Here is a tiny trained network, its code and every weight. The questions are about switching its units off for an input and a class, where a switched-off unit gives its printed mean instead of its output.

import numpy as np


def w(rows, s, z=0):
    codes = np.array(rows[::2]) - 128.0
    scale = np.full(codes.shape[1], s)
    scale[-1] = z or s
    return codes * scale


def f(y):
    return np.maximum(y, 0)


def log_softmax(a):
    a = a - a.max(-1, keepdims=True)
    return a - np.log(np.exp(a).sum(-1, keepdims=True))


def net(x, mask):
    res = np.array(x, float).reshape(1, 5) / 4 @ E
    y = f(res @ A[0][:, :-1].T + A[0][:, -1])
    res = res + np.where(mask, y, B[0][:, -1]) @ B[0][:, :-1]
    return log_softmax(res[-1] @ U[:, :-1].T + U[:, -1])


A, B = {}, {}
E = w([
[151,127,114,163,79,176,160,167,184,78],'x0',
[70,164,88,108,67,172,71,47,182,150],'x1',
[85,94,195,142,115,164,167,83,97,100],'x2',
[132,167,147,247,178,205,117,143,83,120],'x3',
[167,105,172,123,90,129,180,174,148,163],'x4',
],0.013)
A[0] = w([
[122,170,123,207,214,145,14,160,112,172,167],'neuron 1',
[208,98,86,152,116,109,134,252,106,105,177],'neuron 2',
[90,246,139,150,164,134,97,85,88,193,150],'neuron 3',
[131,219,50,224,140,107,93,131,71,168,189],'neuron 4',
[90,86,154,121,113,254,180,81,121,44,200],'neuron 5',
[196,102,204,177,128,155,180,215,49,102,173],'neuron 6',
[111,222,22,147,157,63,71,96,157,181,252],'neuron 7',
[117,137,124,191,145,169,168,106,155,48,140],'neuron 8',
],0.0078,0.0033)
B[0] = w([
[187,165,27,135,196,226,219,55,35,154,218],'neuron 1',
[174,172,83,144,144,92,73,126,218,144,221],'neuron 2',
[82,109,152,89,140,221,180,48,66,156,203],'neuron 3',
[252,71,116,109,162,114,170,71,109,133,208],'neuron 4',
[132,87,172,209,73,76,77,144,61,52,220],'neuron 5',
[142,165,101,216,215,42,122,152,125,172,250],'neuron 6',
[225,66,82,101,3,125,164,126,189,152,236],'neuron 7',
[238,191,254,191,136,173,157,83,145,71,185],'neuron 8',
],0.0094,0.013)
U = w([
[133,215,100,190,229,106,109,180,156,129,87],'0',
[88,98,114,42,73,90,111,182,207,111,254],'1',
[149,110,99,120,160,216,171,130,85,137,10],'2',
[150,166,164,186,97,181,103,158,111,2,83],'3',
[11,96,204,130,129,77,170,127,47,146,181],'4',
],0.0097,0.0027)

Each question gives the input, the list of numbers given to net, and the class t.
The units are the neurons (one row each of A and B). Each row of codes is followed by its name. A weight is (code - 128) times the scale printed after its matrix; where a second scale follows, it is the last column's (A, B and U).
mask holds one flag per neuron, in row order. A switched-off neuron (its flag False) gives its mean, the last column of its row in B, instead of its output. The means were averaged over made-up inputs and are rounded, as every weight is.
A unit's drop is (log p(t) with every unit on - log p(t) with that unit switched off) / (log p(t) with every unit on - log p(t) with every unit switched off).
The circuit of an input: a set's keep is (log p(t) with only the set's units on - log p(t) with every unit switched off) / (log p(t) with every unit on - log p(t) with every unit switched off). Starting from all 8 units, units are removed one at a time, each time the one whose removal leaves the highest keep (on an exact tie, the one counted first), for as long as the keep stays at least 0.8.
units of the circuit, in order: the units of the circuit, biggest drop first
most important unit: the unit with the biggest drop
top k neurons: the k neurons with the biggest drops, biggest first
drop when u is switched off: that unit's drop, to one decimal
input [8,6,-4,-2,-6], class 1: units of the circuit, in order -> neuron 7
input [-6,0,-1,-4,8], class 1: top 4 neurons -> neuron 1; neuron 6; neuron 3; neuron 5
input [-4,-2,3,-1,7], class 4: top 3 neurons -> neuron 2; neuron 1; neuron 8
input [-1,2,4,-3,0], class 4: top 2 neurons -> neuron 7; neuron 2
input [-5,-4,2,-7,-1], class 1: top 3 neurons -> neuron 3; neuron 1; neuron 6
input [2,-6,7,-6,0], class 4: units of the circuit, in order -> neuron 1; neuron 7
input [-3,1,8,8,7], class 3: top 3 neurons -> neuron 5; neuron 8; neuron 2
input [3,2,1,6,-6], class 2: top 3 neurons -> neuron 1; neuron 4; neuron 3
input [-4,-5,1,-5,-4], class 1: units of the circuit, in order -> neuron 1; neuron 6
input [-6,-1,7,4,-1], class 4: units of the circuit, in order -> neuron 7; neuron 2
input [4,3,5,-3,7], class 3: top 2 neurons -> neuron 5; neuron 3
input [-7,-8,-7,-6,-6], class 1: top 2 neurons -> neuron 7; neuron 6
input [8,8,-5,8,0], class 2: top 2 neurons -> neuron 1; neuron 4
input [-7,7,-3,-5,-6], class 1: top 2 neurons -> neuron 7; neuron 1
input [-8,7,-7,-4,-8], class 2: most important unit -> neuron 3
input [3,5,3,-2,3], class 3: top 2 neurons -> neuron 5; neuron 7
input [0,1,0,5,4], class 0: top 2 neurons -> neuron 7; neuron 6
input [1,-2,6,-5,0], class 4: top 3 neurons -> neuron 7; neuron 2; neuron 8
input [0,2,2,4,-6], class 2: drop when neuron 1 is switched off -> 0.3
input [-2,-8,7,1,-3], class 0: drop when neuron 6 is switched off -> 0.7
input [-6,-6,-4,-7,2], class 1: most important unit -> neuron 6
input [-4,8,4,-4,-7], class 1: drop when neuron 7 is switched off -> 1.0
input [2,-4,1,-3,8], class 0: drop when neuron 3 is switched off -> 0.0
